Below is a small trained network, with its code and all its weights. Each question gives an input and a class and asks what happens when units are switched off, that is, made to give their printed mean instead of their output.

import numpy as np


def w(rows, s, z=0):
    codes = np.array(rows[::2]) - 128.0
    scale = np.full(codes.shape[1], s)
    scale[-1] = z or s
    return codes * scale


def f(y):
    return np.maximum(y, 0)


def log_softmax(a):
    a = a - a.max(-1, keepdims=True)
    return a - np.log(np.exp(a).sum(-1, keepdims=True))


def net(x, mask):
    res = np.array(x, float).reshape(1, 4) / 4 @ E
    y = f(res @ A[0][:, :-1].T + A[0][:, -1])
    res = res + np.where(mask, y, B[0][:, -1]) @ B[0][:, :-1]
    return log_softmax(res[-1] @ U[:, :-1].T + U[:, -1])


A, B = {}, {}
E = w([
[87,175,85,92,80,97,54,212,100,156,49,187],'x0',
[144,196,221,179,188,112,166,249,34,161,141,129],'x1',
[193,60,104,119,168,45,92,137,177,220,89,88],'x2',
[149,96,163,100,91,225,57,205,181,171,220,151],'x3',
],0.011)
A[0] = w([
[135,150,105,130,128,119,108,198,172,97,84,187,31],'n1',
[119,124,128,122,114,207,73,156,157,220,161,132,11],'n2',
[149,103,102,131,88,223,150,148,187,221,146,159,69],'n3',
[88,74,29,59,103,110,97,71,146,80,145,119,130],'n4',
[36,204,111,151,103,167,183,117,152,115,168,192,32],'n5',
[91,142,47,64,88,134,76,163,78,156,59,231,96],'n6',
[9,200,140,102,66,237,201,128,47,35,196,151,90],'n7',
[58,116,119,111,53,175,122,82,163,36,107,141,116],'n8',
[166,90,152,111,126,119,81,149,144,173,141,61,105],'n9',
[73,86,87,123,95,151,126,80,213,121,106,149,62],'n10',
[157,239,248,151,134,129,113,236,86,209,83,63,67],'n11',
[162,126,147,174,207,105,220,246,38,144,168,140,91],'n12',
[69,202,96,154,92,88,254,55,89,95,26,132,93],'n13',
[70,164,73,161,101,93,98,139,138,115,98,180,148],'n14',
[92,123,98,104,179,13,147,124,90,49,103,66,68],'n15',
[180,57,215,163,158,117,161,130,202,77,143,62,3],'n16',
[95,128,228,114,81,201,25,153,141,122,200,88,69],'n17',
[122,148,89,112,83,102,87,168,135,119,106,187,27],'n18',
[143,121,94,141,178,29,137,104,141,197,58,54,39],'n19',
[66,131,102,61,40,95,135,209,112,160,113,99,188],'n20',
[224,119,125,115,162,105,103,174,218,209,135,131,114],'n21',
[188,89,121,139,178,221,187,47,103,22,217,80,146],'n22',
[139,114,151,116,70,184,80,150,122,149,207,179,237],'n23',
[130,33,23,45,107,130,101,77,163,160,105,172,89],'n24',
[139,141,183,68,144,188,90,142,154,150,160,153,24],'n25',
[178,46,139,230,126,145,193,83,154,128,192,94,131],'n26',
],0.008,0.0054)
B[0] = w([
[184,176,125,139,131,128,99,100,117,123,158,89,158],'n1',
[172,125,80,208,98,125,146,123,134,107,120,179,180],'n2',
[149,110,96,193,122,138,191,120,148,85,111,158,186],'n3',
[74,138,107,78,148,113,176,181,38,122,179,171,246],'n4',
[124,92,127,156,78,85,124,182,235,183,100,26,181],'n5',
[135,225,211,178,129,169,67,85,115,184,171,160,233],'n6',
[101,58,124,121,79,1,65,166,161,151,105,1,255],'n7',
[82,103,130,66,174,71,168,148,145,170,161,82,231],'n8',
[85,103,125,159,102,87,135,170,167,109,64,59,175],'n9',
[72,151,103,112,164,109,212,174,65,129,205,109,212],'n10',
[106,134,101,60,169,90,172,129,80,153,193,135,238],'n11',
[70,173,118,61,161,111,196,174,70,112,154,125,235],'n12',
[182,99,41,191,89,191,155,106,132,59,64,194,246],'n13',
[164,164,147,143,190,133,75,88,156,114,127,151,197],'n14',
[206,122,74,169,76,148,129,102,140,38,103,191,202],'n15',
[143,218,142,147,121,110,59,98,158,148,182,152,181],'n16',
[188,79,106,202,114,166,150,136,88,75,127,148,206],'n17',
[196,225,148,123,106,135,98,90,157,162,165,126,173],'n18',
[149,62,118,159,87,62,108,153,157,140,94,53,217],'n19',
[118,163,154,113,154,150,69,65,141,142,133,149,204],'n20',
[154,54,101,108,91,46,75,143,166,126,97,68,204],'n21',
[181,193,217,119,126,116,86,81,139,151,135,161,246],'n22',
[143,74,111,158,142,178,148,119,78,24,55,204,227],'n23',
[85,182,120,64,149,90,172,162,74,101,155,74,247],'n24',
[176,127,28,192,100,143,165,104,87,140,109,151,167],'n25',
[139,197,178,121,159,127,76,80,123,178,137,179,216],'n26',
],0.0076,0.014)
U = w([
[104,153,112,82,151,124,219,159,93,125,159,141,94],'0',
[169,103,84,179,99,146,167,119,120,89,84,193,92],'1',
[156,193,172,134,131,137,60,94,129,152,141,160,92],'2',
[132,81,119,127,94,95,96,160,146,142,98,67,98],'3',
[119,106,153,92,151,140,126,126,113,102,78,160,253],'4',
[96,99,120,111,133,252,191,144,209,227,98,130,81],'5',
],0.016,0.025)

Each question gives the input, the list of numbers given to net, and the class t.
The units are the neurons (one row each of A and B). Each row of codes is followed by its name. A weight is (code - 128) times the scale printed after its matrix; where a second scale follows, it is the last column's (A, B and U).
mask holds one flag per neuron, in row order. A switched-off neuron (its flag False) gives its mean, the last column of its row in B, instead of its output. The means were averaged over made-up inputs and are rounded, as every weight is.
A unit's drop is (log p(t) with every unit on - log p(t) with that unit switched off) / (log p(t) with every unit on - log p(t) with every unit switched off).
The circuit of an input: a set's keep is (log p(t) with only the set's units on - log p(t) with every unit switched off) / (log p(t) with every unit on - log p(t) with every unit switched off). Starting from the 12 units with the biggest drops (on a tie, the unit counted first), units are removed one at a time, each time the one whose removal leaves the highest keep (on an exact tie, the one counted first), for as long as the keep stays at least 0.8.
units of the circuit, in order: the units of the circuit, biggest drop first
unit that matters most: the unit with the biggest drop
k most important neurons: the k neurons with the biggest drops, biggest first
drop when u is switched off: that unit's drop, to one decimal
input [0,-2,-6,4], class 3: units of the circuit, in order => n7
input [-6,-2,-6,1], class 2: 4 most important neurons => n22, n26, n19, n21
input [2,1,-2,1], class 4: 4 most important neurons => n22, n26, n16, n19
input [7,5,5,6], class 2: 4 most important neurons => n6, n13, n20, n18
input [7,-5,7,-7], class 1: 3 most important neurons => n13, n15, n7
input [-2,1,1,1], class 4: 3 most important neurons => n6, n7, n18
input [7,-3,-7,-1], class 2: 2 most important neurons => n6, n14
input [5,-8,8,-8], class 0: 2 most important neurons => n24, n4
input [-6,-7,-3,7], class 0: 3 most important neurons => n10, n8, n13
input [5,-8,6,7], class 0: 2 most important neurons => n24, n10
input [8,7,1,5], class 2: 2 most important neurons => n6, n20
input [8,7,5,0], class 2: 3 most important neurons => n6, n20, n4
input [-7,-3,-8,5], class 3: 3 most important neurons => n7, n5, n6
input [4,-6,0,8], class 1: unit that matters most => n23
input [3,-7,-6,-6], class 0: 3 most important neurons => n8, n4, n10
input [-6,-5,-8,-3], class 3: drop when n7 is switched off => 1.1
input [-7,-8,3,3], class 0: drop when n4 is switched off => 0.2
input [1,2,-5,1], class 3: drop when n7 is switched off => 0.4
